Here is a tiny trained network, its code and every weight. The questions are about switching its units off for an input and a class, where a switched-off unit gives its printed mean instead of its output.

import numpy as np


def w(rows, s, z=0):
    codes = np.array(rows[::2]) - 128.0
    scale = np.full(codes.shape[1], s)
    scale[-1] = z or s
    return codes * scale


def norm(h):
    return h / np.sqrt((h * h).mean(-1, keepdims=True) + 1e-5)


def f(y):
    return np.maximum(y, 0)


def log_softmax(a):
    a = a - a.max(-1, keepdims=True)
    return a - np.log(np.exp(a).sum(-1, keepdims=True))


def net(x, mask):
    res = np.array(x, float).reshape(1, 3) / 4 @ E
    u = 0
    for l in range(2):
        y = f(norm(res) @ A[l][:, :-1].T + A[l][:, -1])
        res = res + np.where(mask[u : u + 10], y, B[l][:, -1]) @ B[l][:, :-1]
        u += 10
    return log_softmax(norm(res)[-1] @ U[:, :-1].T + U[:, -1])


A, B = {}, {}
E = w([
[24,144,138,118,135,58,126,135,149],'x0',
[93,85,161,100,4,204,114,110,105],'x1',
[96,41,228,148,144,123,104,193,143],'x2',
],0.014)
A[0] = w([
[81,181,75,88,73,63,134,59,135,110],'L0N0',
[184,89,174,177,250,106,98,171,104,142],'L0N1',
[189,55,103,174,153,146,160,172,149,47],'L0N2',
[180,112,163,174,188,159,125,181,91,8],'L0N3',
[124,19,189,117,137,130,65,225,139,77],'L0N4',
[16,167,125,121,114,89,130,118,179,132],'L0N5',
[164,199,122,87,108,146,167,74,87,155],'L0N6',
[55,134,143,142,151,54,79,130,164,128],'L0N7',
[175,117,187,161,204,48,150,218,146,72],'L0N8',
[170,210,57,152,235,79,163,141,124,173],'L0N9',
],0.012)
B[0] = w([
[113,147,135,94,58,95,143,88,104,195],'L0N0',
[173,193,97,168,64,99,118,46,185,215],'L0N1',
[161,214,116,150,110,125,204,102,122,146],'L0N2',
[132,247,136,132,111,139,168,65,156,144],'L0N3',
[126,164,173,153,172,163,174,154,78,211],'L0N4',
[109,106,139,37,149,42,161,92,141,200],'L0N5',
[135,43,92,126,141,177,72,153,154,192],'L0N6',
[84,74,85,99,165,160,139,165,131,197],'L0N7',
[97,106,44,122,128,141,95,60,221,197],'L0N8',
[108,108,241,154,145,159,165,190,51,251],'L0N9',
],0.013,0.016)
A[1] = w([
[147,178,73,70,68,33,140,69,106,90],'L1N0',
[204,167,203,211,139,160,84,200,98,64],'L1N1',
[140,115,5,68,108,171,34,173,123,62],'L1N2',
[161,162,121,128,111,103,107,159,151,66],'L1N3',
[113,109,50,135,199,93,97,143,216,1],'L1N4',
[50,135,183,158,131,95,115,171,114,28],'L1N5',
[200,160,106,190,101,212,130,133,61,105],'L1N6',
[168,131,155,130,158,60,167,123,92,42],'L1N7',
[101,199,224,125,140,84,182,122,75,68],'L1N8',
[43,101,157,118,115,108,135,173,86,122],'L1N9',
],0.014,0.007)
B[1] = w([
[194,151,163,212,63,139,101,78,82,190],'L1N0',
[117,94,211,179,10,74,72,132,126,219],'L1N1',
[133,205,58,74,192,105,128,142,158,175],'L1N2',
[100,139,134,173,124,138,125,96,125,130],'L1N3',
[151,62,40,106,138,45,109,128,137,169],'L1N4',
[117,173,132,86,211,161,166,163,138,185],'L1N5',
[113,59,105,161,149,105,54,178,144,233],'L1N6',
[107,154,168,98,174,123,146,160,118,151],'L1N7',
[96,83,111,67,166,211,144,189,125,240],'L1N8',
[206,226,124,147,159,142,173,111,122,251],'L1N9',
],0.013,0.011)
U = w([
[124,73,193,172,107,145,90,188,109,236],'0',
[98,169,173,69,178,140,200,157,95,247],'1',
[150,217,118,186,121,122,121,79,181,108],'2',
[93,75,50,114,180,56,145,119,186,3],'3',
[149,119,5,84,135,146,66,161,142,48],'4',
[144,167,102,74,46,91,136,49,91,76],'5',
],0.026,0.0022)

Each question gives the input, the list of numbers given to net, and the class t.
The units are the neurons (one row each of A and B). Each row of codes is followed by its name. A weight is (code - 128) times the scale printed after its matrix; where a second scale follows, it is the last column's (A, B and U).
mask holds one flag per neuron, layer by layer. A switched-off neuron (its flag False) gives its mean, the last column of its row in B, instead of its output. The means were averaged over made-up inputs and are rounded, as every weight is.
A unit's drop is (log p(t) with every unit on - log p(t) with that unit switched off) / (log p(t) with every unit on - log p(t) with every unit switched off).
unit that matters most: the unit with the biggest drop
k most important neurons: the k neurons with the biggest drops, biggest first
k most important neurons of layer l: the k neurons of layer l with the biggest drops, biggest first
drop when u is switched off: that unit's drop, to one decimal
input [6,0,1], class 3: unit that matters most => L0N9
input [-1,0,6], class 2: 2 most important neurons => [L0N9; L0N8]
input [0,5,-4], class 4: 2 most important neurons of layer 0 => [L0N6; L0N5]
input [-5,-1,0], class 0: 2 most important neurons => [L0N8; L1N6]
input [1,-4,2], class 3: 2 most important neurons => [L0N8; L0N7]
input [-2,-6,2], class 2: 2 most important neurons => [L0N8; L0N1]
input [-1,-5,0], class 0: 2 most important neurons => [L0N9; L0N5]
input [1,-2,-8], class 1: 4 most important neurons => [L0N9; L0N0; L0N1; L1N9]
input [0,5,-8], class 4: 3 most important neurons => [L0N6; L0N5; L1N2]
input [-7,-7,1], class 2: 2 most important neurons => [L0N1; L0N8]
input [0,8,0], class 4: 2 most important neurons => [L0N9; L0N5]
input [-1,-6,-8], class 0: 3 most important neurons => [L0N9; L0N5; L1N1]
input [6,-3,1], class 3: 4 most important neurons => [L0N8; L0N7; L0N4; L1N4]
input [-2,-6,1], class 2: most important neuron of layer 0 => [L0N1]
input [1,-5,6], class 3: 4 most important neurons of layer 1 => [L1N4; L1N9; L1N0; L1N1]
input [0,3,-5], class 4: 3 most important neurons of layer 0 => [L0N6; L0N5; L0N1]
input [3,0,4], class 3: 2 most important neurons of layer 0 => [L0N9; L0N8]
input [3,3,-2], class 5: drop when L0N9 is switched off => 0.1
input [6,-7,-3], class 1: drop when L0N9 is switched off => 9.0
input [-3,-4,-6], class 0: drop when L0N9 is switched off => 0.3
input [-8,4,-4], class 4: unit that matters most => L0N9
input [1,-7,-7], class 1: 3 most important neurons of layer 0 => [L0N9; L0N0; L0N1]
